Each row has a class, written as a number after it.
[ 12 -77 -24  24 -12 -61  -1  -3 -21  36 -30  21 -15  46  14 -59 -23  16
 -29   8  -2 -18  24  16  14  -4 -77  45 -25 -11 -13  -8  -9 -27 -14 -34
 -39 -57]
7
[  7  -6 -26  26  24  44   0 -26   8 -57   0 -27  19  17  18 -19  -9 -37
   8   7  30  29   0   2 -10  21 -19 -16  38  37 -51 -36  -7  33  17  -5
 -23 -11]
1
[ -6  87   1  15  32  -4  31  22 -21  81  15 -17 -11 -19  15  41  36 -54
  34   8  59  10  11 -30 -14  -7  32  24  -2 -20  18 -50   4   4  12  -4
 -32   7]
0
[ 17 -39  -7  44  23  19  48   0 -13 -32 -12 -19  -1  24  -3 -54  -6 -16
  17   4  -5  27  25  20  -1  12 -47  12   9  39 -31 -37 -25  -4 -20 -17
  -5 -57]
8
[ -8  -7   1  30 -28 -19  -9  -8 -50   3   3   5 -20  55  45 -21   2 -24
  15   6 -10   7  20 -23 -19  24 -33  -9  -6 -14 -25 -11 -20 -17 -13 -35
 -12  -9]
1
[ -4   0  14  57  24  20  43  -4 -11 -61 -34   4  17   3  24 -39 -24  -3
  44 -14  43  69  16  -7  17  45 -34 -18  41  57 -29 -51 -28  46  -5 -44
 -11 -30]
6
[ 10  47 -21   3 -36  31  18  -7 -26 -27  40 -24  23  -6  31  53  11 -15
  27 -46  -8  39   6 -20 -19  43  57  10  28  48  12   5 -24  -8  15  21
   3   7]
5
[-15  10  18  33   8  18  40  -3  28   2  25  45  23   9 -25 -12  -6 -12
  13  15  -8  23  31 -39  28 -18  22  46  20 -14 -29  12 -42  59 -16  -1
 -33 -75]
6
[-42  76 -80   2 -52  55 -38 -47  12  46 -40 -25 -39  -7  91  91   1 -36
  -4   3  57   2  -8 -23 -33  28  12 -11 -19 -47 -24 -35  22  -9  69  12
 -41  48]
10
[  27  -37  -71    5   30   55   32  -17   33   -4    9   47   22    0
  -27   -8   21  -49  -35   31  -24  -16  -14   27   12   -9   14   27
   92   16  -50  -73  -39   72   20   45  -86 -112]
3
[  0 -21   0   8 -20 -45  13  -3   1  -7  45  24   6   4 -56  -9  -2  36
   9 -27 -38  -8  23 -13  39 -25  20  39 -21  -3  26  73 -47 -31 -18  -2
 -24 -37]
7
[ -3  -5  39  -4  18  60 -20 -19  17 -41  35  -4  19  15  36 -18  13   7
 -17   8   0  43  28 -35 -11   1   1   7 -18  37 -27  45 -30  21 -17  32
 -10 -17]
5
[ 15 -49 -62  -5   9  16  -5 -19  17 -53  -6 -25  -7   2  17 -13 -29  19
 -50  23   3  -4 -16  50 -11 -15 -28  22  15 -16  -6 -19  11  -8  -4  36
  -9 -48]
10
[ -3 -10 -45  21   9   6  11 -21  18  -3  17 -17   6   3   7  -1 -17  -2
 -17   5   9  11   2  17 -17 -23  -9  33 -20  18   0  -5  38 -30  17  17
  -8 -20]
5
[ 31  24 -18 -14 -56  42 -30   3 -59 -70  26 -66   4 -17  50  41  -7  26
  32 -56   5  54  -1   9 -21  40  22 -31  13  51  32  55 -20 -61  28  38
  26  58]
7
[  4  51  -6   6 -13  87  -5  -8  12 -10  28 -33   9 -23   4  38  27 -20
  29 -13  -9  11   3 -44 -11  10  10  15  15  21   7  51 -21  13   3  30
  25  11]
10
[ 17  36  16   4 -34  16  36  22 -64  32  50  22  24  20 -47  40  29 -41
  -1  23 -71 -22  -5 -10 -14   0  61  68   4 -28  23  31 -31 -12 -14  40
  37 -33]
6
[ 17 -33  -1 -25  -9 -65  30  27  -5   4   7 -16 -27  16  18 -47   2  20
 -24 -17 -22  -2  26 -11 -10  23 -14  14  37 -25  15 -42   8 -21 -21 -23
 -11   0]
9
[ 25   0  -3   5 -12   3  16  -5 -15 -22  24 -26 -14  13  54 -26 -17  -1
  -6 -20  -8  40  27   4  -7  23 -15 -13  54  -2  -8 -80 -18  25  -6  -9
 -17 -17]
10
[ 39  32 -23 -42 -27  66 -44   2 -18  19   5 -59 -22 -28  94  51  10 -12
 -27  -3  65  39   4 -10 -44  15  17 -14  52   6  -6 -10  31  -7  58  48
 -35  45]
7
[-20 -67  -5  54  48 -53  51  -3  19 -42 -34 -30 -15  24  -3 -83 -42  34
   4 -15  31  19  30  10   6  14 -93  -1 -27  20  -6 -24  25 -28  -4 -60
   0   5]
9
[  9  39 -50 -39 -24  43   4 -10   9  11  -8 -45 -25 -21  82  69  28 -42
 -21   9  46  25   9  -3 -38  10  37 -15  65 -44 -20 -79  37  33  60  13
 -60  20]
4
[-31 -19 -33  -5   2   5 -40 -44  66 -40 -10  28 -14  18  42 -15 -21  10
 -15   6  41  22   4 -19  14  -8  12 -27  25 -29 -58 -20 -11  44  16 -18
 -88 -17]
1
[  3  76  34  31  25  86  24  -6 -35 -27  13 -50   0  -6  17  35  41 -37
  36 -23  41  56  21 -65 -25  62   1 -18  37  61 -27   9 -39  29  20  12
  -7  57]
9
[-29  47  12  15  -6  78 -30   0  -4 -25  22 -52  -5 -17  57  39  19  -4
  55 -31  57  58   2 -32 -23  21   7 -29 -33  14  16  58  -7 -21  26  26
  13  72]
0
[ 17   6 -88 -49  -2  54 -11 -28  34 -27  20  -2   9  -4 -25  62  39 -56
 -54  39 -18 -27 -51  16 -25 -15  75  31  78 -34 -35 -21   8  21  37  73
 -55 -43]
1
[-18  39  30  25  39  53 -27 -24  23 -10  32 -25   6 -22  13  11  -6   9
  -5   1  66  34  22 -38  -7 -20   3  11 -48  38  -8  56  15   5  -3  26
  -4  19]
5
[  2 -50 -70  10  21   7   6 -31  55 -11 -52  -4 -31   6  28 -17 -26   0
 -30   8  53  16   0  33  -7  -6 -33   1  22 -14 -55 -71  18   4  28  -4
 -74 -41]
8
[-25 -58 -62  21 -11 -55  23  -9  63 -31 -45  31  -7   5  34 -54 -30  37
  -1 -38 -25  14   1   2  24   5 -24   3  30   4 -20 -18   0   4   6 -59
 -60 -47]
2
[ 10  50 -56 -16   4  33   7 -17  44  68  15 -10  -7 -19  31  45  18 -53
 -30   2  40  12   0 -17 -29  -5  45  24  50   9 -15 -67  38  29  45  24
 -49  -5]
5
[ 15  31   0   8   8  58   7   4 -50  31  21 -20   6  34  18  15  42 -62
   6  18   4  27   4 -17 -24  27   3  13  14   9 -22 -23 -53  21   1  41
  -5 -22]
0
[ 14 -75 -52  32  27 -18  23 -33  46 -43 -19 -10  21  23  14 -49 -51  26
 -15 -18  17  39  -2  40  -2  -3 -44   5  17  44 -24 -59  33   0  27 -18
 -24 -36]
5
[ 28 -32   7  12  -7 -11  28  -1 -26  18 -19  16 -27  42  -8 -39  30 -23
   0  -4 -43   7  25 -17  -2  20 -30  27  27  -2 -30 -48 -50  -3 -31 -22
 -29 -67]
8
[ 16  35 -53  -9  28  60  18 -28  34   2 -31 -37  11 -20 -22  60  22 -50
 -27  32  65  -2 -11  21 -14  -5  12  25  24 -10 -30 -49  34  50  54  33
 -37  -9]
4
[ 41  27   2   2 -21  48  12  -8 -39 -57  52 -28  27 -10  -6  33  28   0
  13 -39 -27  47  -6 -11 -22  36  43   0  52  73  19  13 -28  -9   5  42
  19   9]
5
[-12 -33   0  34 -25 -14  18  -6  25 -14  -9  -9   5   9  27 -22 -36  30
  53 -58  13  24  27  -4  24   2 -49 -15  -6  35   4  16 -13 -22  26 -50
 -28  19]
7
[-19  27 -27  15  20  77 -59 -25  53 -20 -70 -21 -20 -27  89  16  -8  13
  -4 -10  95  46 -15 -23 -28  17 -35 -25 -14  31 -41  38  38  18  39   6
 -40  50]
2
[-13  48 -25  -7 -36  -5  17  -2 -30  59 -17  -5 -26   8 -19  62  44 -38
  -9  30 -14 -42   4 -13 -13 -12  16  39 -31 -60  20   2  17 -24  21  -1
  -7  -4]
4
[  16   11  -26   -7  -66  -55  -30   11  -52  -13    9  -39  -74   -6
   95   18  -28   55    8  -51   18   44   21   17  -44   12   16  -65
   -3  -47   39  -28   25 -112   25  -15  -12   82]
8
[ -9 -10 -91 -47  -3 -46  13  -8  77  51 -39   5 -46 -11  36  25   7  -7
 -63   1  40 -19  -6 -12 -17   8  22  22  65 -75 -19 -83  51   6  53  -7
 -99   2]
9
[ 20 -23  20 -13 -10  54 -37   7 -49 -49 -32 -16 -26  34  82 -31 -12   6
 -32  39   9  52   5   8 -36  16 -52  -9  14   5 -24   3 -17  -1 -24  33
  22 -30]
6
[ 11  72 -31 -35 -16  55 -27  -9   9  54  42 -38 -17 -35  55  78  22 -37
 -25  10  46   8  -8 -19 -48 -16  58  22  23   4   5 -17  47   0  32  60
 -21  32]
5
[ 16   3 -15 -41   9  48 -35  19 -14 -20   1 -51  -7   0  99  -3  11  -9
 -25   4  48  51   9   9 -43  16   8 -42  21 -24  -6 -46   5 -10  15  56
 -20  26]
0
[-17   9 -52  14 -19 -51 -16  -8  60  43 -14  13 -59 -41 -28  29  -2  45
  26 -42  40 -14  -9  -6   1 -35  17  11 -39 -44  44  41  49 -80  22 -30
 -26  51]
8
[-25  85  59  14 -38  24 -24  -4 -49 -25  87 -49 -23 -23  12  52  -2  36
  36 -13  -2  10  31 -42 -14 -21  17 -15 -84 -29  47 108 -19 -60 -22  40
  51  65]
10
[-14  65  65  44  18  77 -17  -3 -62 -11  84 -12  -5 -27  26  28  41 -22
  49   5  22  30  41 -50 -20  -4  17 -14 -53  25   4  66 -38  -5 -14  40
   1  32]
3
[-16 -45  28  32  15  15  40   2  53 -40 -33   1  17  31  20 -76 -12  16
  36 -39  -4  29  38 -43  25  45 -72  -9  29  46 -32  -8 -31  37   1 -68
 -25   8]
9
[ -1 -26  10  60 -22 -73  33  19 -57  32 -10  30  -5  48  16 -67 -26  16
  17 -18 -53  -9  29   3   7  -2 -43  27 -29   7   6 -12 -14 -29 -42 -52
   1 -37]
2
[-22  40 -63  44  11  47  10 -47  25  -9 -14 -39 -18 -21  36  34 -23 -17
   5  19  63  22  -4   2 -11  -4 -25   7   5   4 -25 -43  29  15  50  -3
 -34  -3]
10
[  3  50   5  74  15  20  36  -1 -50  -7  20   9  12 -15  14  19   8 -29
  79 -46  25  37  26 -32   9  39   9 -21  22  55  -2 -29 -52  18  10 -29
 -33  -8]
3
[ 25  18   5   7  18  -5  70  11 -26 -32  -6  -9  35   1 -63  -6  50 -38
  32  -7 -34   6  23 -12  24  34  13  29  29  28   1 -35 -48  41 -31 -24
   2 -60]
4
[ 39 -69 -27  20  20  13  23  -9  -3 -54  14  29  24  18   4 -42 -14   1
 -13   6 -25   7   2  43   8   5 -27   4  57  23 -27 -66 -34  32   8  15
 -58 -73]
3
[ 20 -55   2  13  16 -32  22  -1  -1 -95 -36  15   4   8   2 -70 -27  41
  -8  -7   5  53  10  14  22  29 -37   1  52  28  -8 -41 -32  20 -32 -31
 -11 -69]
6
[ 12 -40 -20  -8  31 -42 -16   6  13  28 -16  32 -39  -5  42 -52  -8   9
 -20  15  26  -5  13  13   1 -16 -36 -13  14 -19 -11 -71   9  11 -14 -17
 -64 -48]
3
[ 18  -6 -59 -29  15 -39 -33 -23  43 -23 -40  30  -7  -6 -26   3  15   7
 -20   2  25 -15 -31  -7   7   1  31  15  40 -15  -9 -24   3   8   0 -14
 -55 -31]
1
[ 15 -27  -8  25  -5  -3 -21 -13 -31  23 -47  -6 -57  30  33 -38  -9  12
 -18  10  31  25  17  -4 -13  12 -54  -8  -8  -6 -30 -30  -2 -23 -12 -17
 -18 -28]
8
[  1 -32 -11   7  29  85 -10 -24   5 -74 -36 -76  -9  15  72 -37 -13   4
 -14  13  59  59  12   3 -39  39 -73 -46  15  49 -56 -30  17  12  27  30
  -1  39]
9
[  3  45 -33  22   4  -8  27   6  -5  60 -13   5 -21  -5  68  16   0 -32
   6  -2  28  23  10 -14 -25   0  19  18  41   2 -26 -60  14  31  16 -19
 -58 -23]
2
[ -41    5   13   13   12  -21  -45   -7   -4  -34   13  -50  -15   -9
   57    2  -31   56   16  -17   85   38   25  -14  -16   -8  -18  -59
 -100  -33   17   56    5  -67   12   11    4   69]
0
[-19  -7 -40 -19 -31  15 -23 -13  52 -39 -23   7 -25 -21  31  20  -9  25
  -2  -2  23  26 -17   0 -12  -2   5   6   7 -19  13  33  18 -17  26   4
  -7  12]
6
[ 46 -21  20  23  24  42  53  12 -35 -32  32 -27   9  21 -43 -32  24 -30
   7   8 -46  17  20  10 -12   1 -21  30  26  34 -20  -8 -44  -6 -31  25
  15 -62]
8
[ -6  -2 -65  19 -15  14  16 -31   7 -31   6 -25  -8  -1  18  22 -23   2
  -3  10   4   0  -9  26 -10 -11 -15  12   7 -13  -9 -30   2  -8  18  19
 -17 -26]
10
[ -2 -42 -46   6   3  24 -17 -36  18 -58   5 -26   5   3  32 -22 -19  22
 -34   5  18  31  -2  30 -18  -6 -20   5 -12  33 -12 -14  32 -23  12  32
 -10 -10]
5
[-22  17 -43  22 -10 -16 -23 -35   5  42 -41  27 -36  29  30  14   3 -28
   5  27  53  -8 -11 -15 -13   1 -14  -5  -5 -23 -36 -36  16   9  24 -36
 -53  -5]
1
[-13  24 -92 -39 -12 -33 -29   6  34  66 -11  -6 -39 -18  53  52   3  -5
 -30   0  56  -2 -18  11 -26 -25  51   3   6 -94  18 -45  41 -39  42  33
 -67  14]
0
[ 10  -4  -9  33 -52 -41   6   7 -73  35   7 -12 -15  25  11   2  -6   6
  14 -22  -9  -5  29  -3  -4  18 -35  36 -41  -1  29  36 -12 -69   0 -15
   9  -3]
7
[ 11  14  -7 -10 -14  -5  21   0 -27 -34   5 -28 -13  -6 -18  15  36   9
   8 -43 -10  17   4 -30 -13  49  34   3  34  21  25   3 -26 -21  -4   9
   9  32]
9
[ 11 -14 -10  26  48  15 -13 -23  16 -38 -36   1  19  -4   4 -43 -11  25
   5 -11  45  39  -1  -7  12  10 -25   3   6  80 -17 -21   0  21 -21 -14
 -18 -30]
5
[ 17   4 -22 -18   9  17 -16 -11   9  -5  13 -26 -30  -5  58 -15  -5  -4
 -28  15  14  25   7  -3 -14   5 -13  -1  42 -14 -18 -53   2  29  -9   7
 -25 -21]
10
[ 10 -20  -8  47  20  -5  49 -10 -21 -62  34 -18  25  21 -27 -37  -3 -36
  34  -9 -17  15   7  15   4  13 -14  10  40  45 -17 -42 -18  14 -16 -28
  -2 -37]
1
[ 10 -26  35  17 -44  19 -16 -14 -76 -44  40 -40 -17  59  69 -51 -25  12
   5  -4 -50  40  40  -7 -13  35 -58 -11 -16  14 -19  -4 -60   1 -48   2
  46 -24]
10
[  31  -39  -38    3   14    8    3   -9    4   52  -12   78   -1   37
  -25  -31   24  -38  -46   43  -39  -40    1    6   14   -7  -26   40
   46  -20  -48  -60  -50   53   -9   24  -83 -114]
3
[ 43  -8  20   3  29 -16  22  26 -23 -30  23  -8  12  22  17 -53   6 -29
  11  -7 -12  26  20 -13  -8  24 -13 -21  80  25 -21 -57 -26  27 -31 -32
 -17 -31]
1
[-23  57 -32  42  18 -25   6   0  -5  54  -6  -4 -44 -46  50  32 -24  -8
  33   3  91  -4   0   0  -9 -10 -25 -30 -13 -11   6 -50  53 -19  48 -35
 -55  29]
3
[-22  64  71  62  24  -7  13  16 -36  26  79  35   6 -27 -45  -4  23   5
  78   3   2 -18  41 -45  23 -26  -1   9 -86  22  35  82 -40 -17 -37 -16
   8  17]
3
[ 46 -26  -9 -10 -26 -66  48  30 -50  27  78  -7  12  10 -39 -13  19 -14
   0 -31 -86 -16  24   5   9  -3  37  63  36   1  45   2 -34 -40 -24  -7
   3 -44]
7
